Here is a tiny trained network, its code and every weight. The questions are about switching its units off for an input and a target symbol, where a switched-off unit gives its printed mean instead of its output.

import numpy as np


def w(rows, s, z=0):
    codes = np.array(rows[::2]) - 128.0
    scale = np.full(codes.shape[1], s)
    scale[-1] = z or s
    return codes * scale


def norm(h):
    return h / np.sqrt((h * h).mean(-1, keepdims=True) + 1e-5)


def f(y):
    return np.maximum(y, 0)


def softmax(a):
    e = np.exp(a - a.max(-1, keepdims=True))
    return e / e.sum(-1, keepdims=True)


def log_softmax(a):
    a = a - a.max(-1, keepdims=True)
    return a - np.log(np.exp(a).sum(-1, keepdims=True))


def net(x, mask):
    ids = ['ΘΞΠΨαεζστ'.index(c) for c in x.split()]
    T = len(ids)
    res = E[ids] + P[:T]
    r = norm(res)
    for j in range(3):
        rows = slice(2 * j, 2 * j + 2)
        q, k, v = (r @ M[0][rows].T for M in (Q, K, V))
        z = softmax(np.where(np.tri(T) > 0, q @ k.T / 2**0.5, -1e9)) @ v
        o = O[0][rows]
        res = res + np.where(mask[j], z, o[:, -1]) @ o[:, :-1]
    y = f(norm(res) @ A[0][:, :-1].T + A[0][:, -1])
    res = res + np.where(mask[3:7], y, B[0][:, -1]) @ B[0][:, :-1]
    return log_softmax(norm(res)[-1] @ U[:, :-1].T + U[:, -1])


Q, K, V, O, A, B = {}, {}, {}, {}, {}, {}
E = w([
[158,155,132,118,71,100],'Θ',
[231,167,137,64,64,109],'Ξ',
[167,129,59,155,110,183],'Π',
[170,112,249,162,26,173],'Ψ',
[92,161,54,94,182,129],'α',
[200,203,139,130,143,146],'ε',
[104,152,91,165,131,115],'ζ',
[104,91,124,134,85,91],'σ',
[111,104,195,60,139,158],'τ',
],0.02)
P = w([
[64,51,174,115,201,123],'0',
[174,57,134,108,203,40],'1',
[123,45,166,158,186,135],'2',
[120,53,150,163,173,155],'3',
[141,146,162,37,105,3],'4',
[112,133,173,146,113,156],'5',
[96,114,185,117,109,133],'6',
[116,54,164,129,138,150],'7',
],0.0074)
Q[0] = w([
[166,89,204,184,160,133],'H1',
[73,124,114,126,136,126],'H1',
[62,103,198,168,187,128],'H2',
[209,141,170,153,167,99],'H2',
[157,136,183,22,129,255],'H3',
[102,116,118,170,171,166],'H3',
],0.0099)
K[0] = w([
[28,31,222,238,201,152],'H1',
[125,118,249,145,119,124],'H1',
[151,1,130,31,217,45],'H2',
[115,214,52,190,164,55],'H2',
[162,98,143,102,190,239],'H3',
[103,49,121,222,227,170],'H3',
],0.0064)
V[0] = w([
[126,21,158,78,203,92],'H1',
[74,129,158,159,169,145],'H1',
[73,168,93,200,195,31],'H2',
[95,69,113,254,130,79],'H2',
[221,142,103,80,92,121],'H3',
[126,141,133,119,197,214],'H3',
],0.0083)
O[0] = w([
[102,156,178,77,61,171,146],'H1',
[123,195,142,121,113,120,113],'H1',
[112,184,122,182,125,147,215],'H2',
[129,84,67,131,98,139,255],'H2',
[155,175,106,130,123,210,145],'H3',
[208,171,116,90,113,4,16],'H3',
],0.012,0.0037)
A[0] = w([
[107,129,250,146,107,107,28],'N1',
[98,141,63,131,255,178,252],'N2',
[66,95,141,129,212,84,153],'N3',
[91,54,130,152,53,105,140],'N4',
],0.0095,0.0036)
B[0] = w([
[200,72,200,194,2,56,164],'N1',
[153,137,137,113,67,22,254],'N2',
[113,249,64,123,64,155,203],'N3',
[131,61,158,229,146,209,225],'N4',
],0.0095,0.0069)
U = w([
[64,82,115,137,128,206,192],'Θ',
[123,121,122,43,167,205,72],'Ξ',
[179,10,133,150,162,122,63],'Π',
[122,98,200,137,61,108,49],'Ψ',
[99,108,85,99,143,92,130],'α',
[116,186,147,130,173,132,223],'ε',
[84,134,102,228,108,107,252],'ζ',
[63,73,173,180,165,154,15],'σ',
[154,117,192,106,122,101,91],'τ',
],0.013,0.0028)

Each question gives the input, a string of symbols that net reads in full, and the target symbol t.
The units are the heads (2 rows each of Q, K, V and O) and the neurons (one row each of A and B). Each row of codes is followed by its name. A weight is (code - 128) times the scale printed after its matrix; where a second scale follows, it is the last column's (O, A, B and U).
mask holds one flag per unit, heads first, then neurons. A switched-off unit (its flag False) gives its mean, the last column of its rows in O or B, instead of its output. The means were averaged over made-up inputs and are rounded, as every weight is.
A unit's drop is (log p(t) with every unit on - log p(t) with that unit switched off) / (log p(t) with every unit on - log p(t) with every unit switched off).
The circuit of an input: a set's keep is (log p(t) with only the set's units on - log p(t) with every unit switched off) / (log p(t) with every unit on - log p(t) with every unit switched off). Starting from all 7 units, units are removed one at a time, each time the one whose removal leaves the highest keep (on an exact tie, the one counted first), for as long as the keep stays at least 0.8.
circuit, biggest first: the units of the circuit, biggest drop first
unit that matters most: the unit with the biggest drop
top k neurons: the k neurons with the biggest drops, biggest first
heads that matter: for each layer, one digit per head in row order, 1 if its drop is at least 0.15 and else 0, layers parted by /
drop when u is switched off: that unit's drop, to one decimal
input ε ζ Ξ τ Ψ Π Θ, target Θ: circuit, biggest first	(H3 N2)
input Θ Ψ ε, target τ: top 2 neurons	(N3 N4)
input ζ Θ ζ τ, target Ψ: circuit, biggest first	(N1 H1)
input ζ ε τ ζ, target Ψ: circuit, biggest first	(H1 H2)
input Π Π Θ ε, target τ: unit that matters most	H2
input ζ α τ, target τ: heads that matter	001
input σ Ψ σ ζ, target Θ: heads that matter	110
input Θ α ζ Ψ σ ζ Ξ, target Θ: heads that matter	011
input Ψ τ ζ ζ, target Ψ: circuit, biggest first	(H2 H1)
input Ξ σ Π Π ζ Θ α Ξ, target Ξ: drop when N4 is switched off	0.1
input Θ α ζ ζ σ, target Θ: drop when H3 is switched off	0.2
input Ξ Ψ σ, target Θ: drop when H3 is switched off	0.3
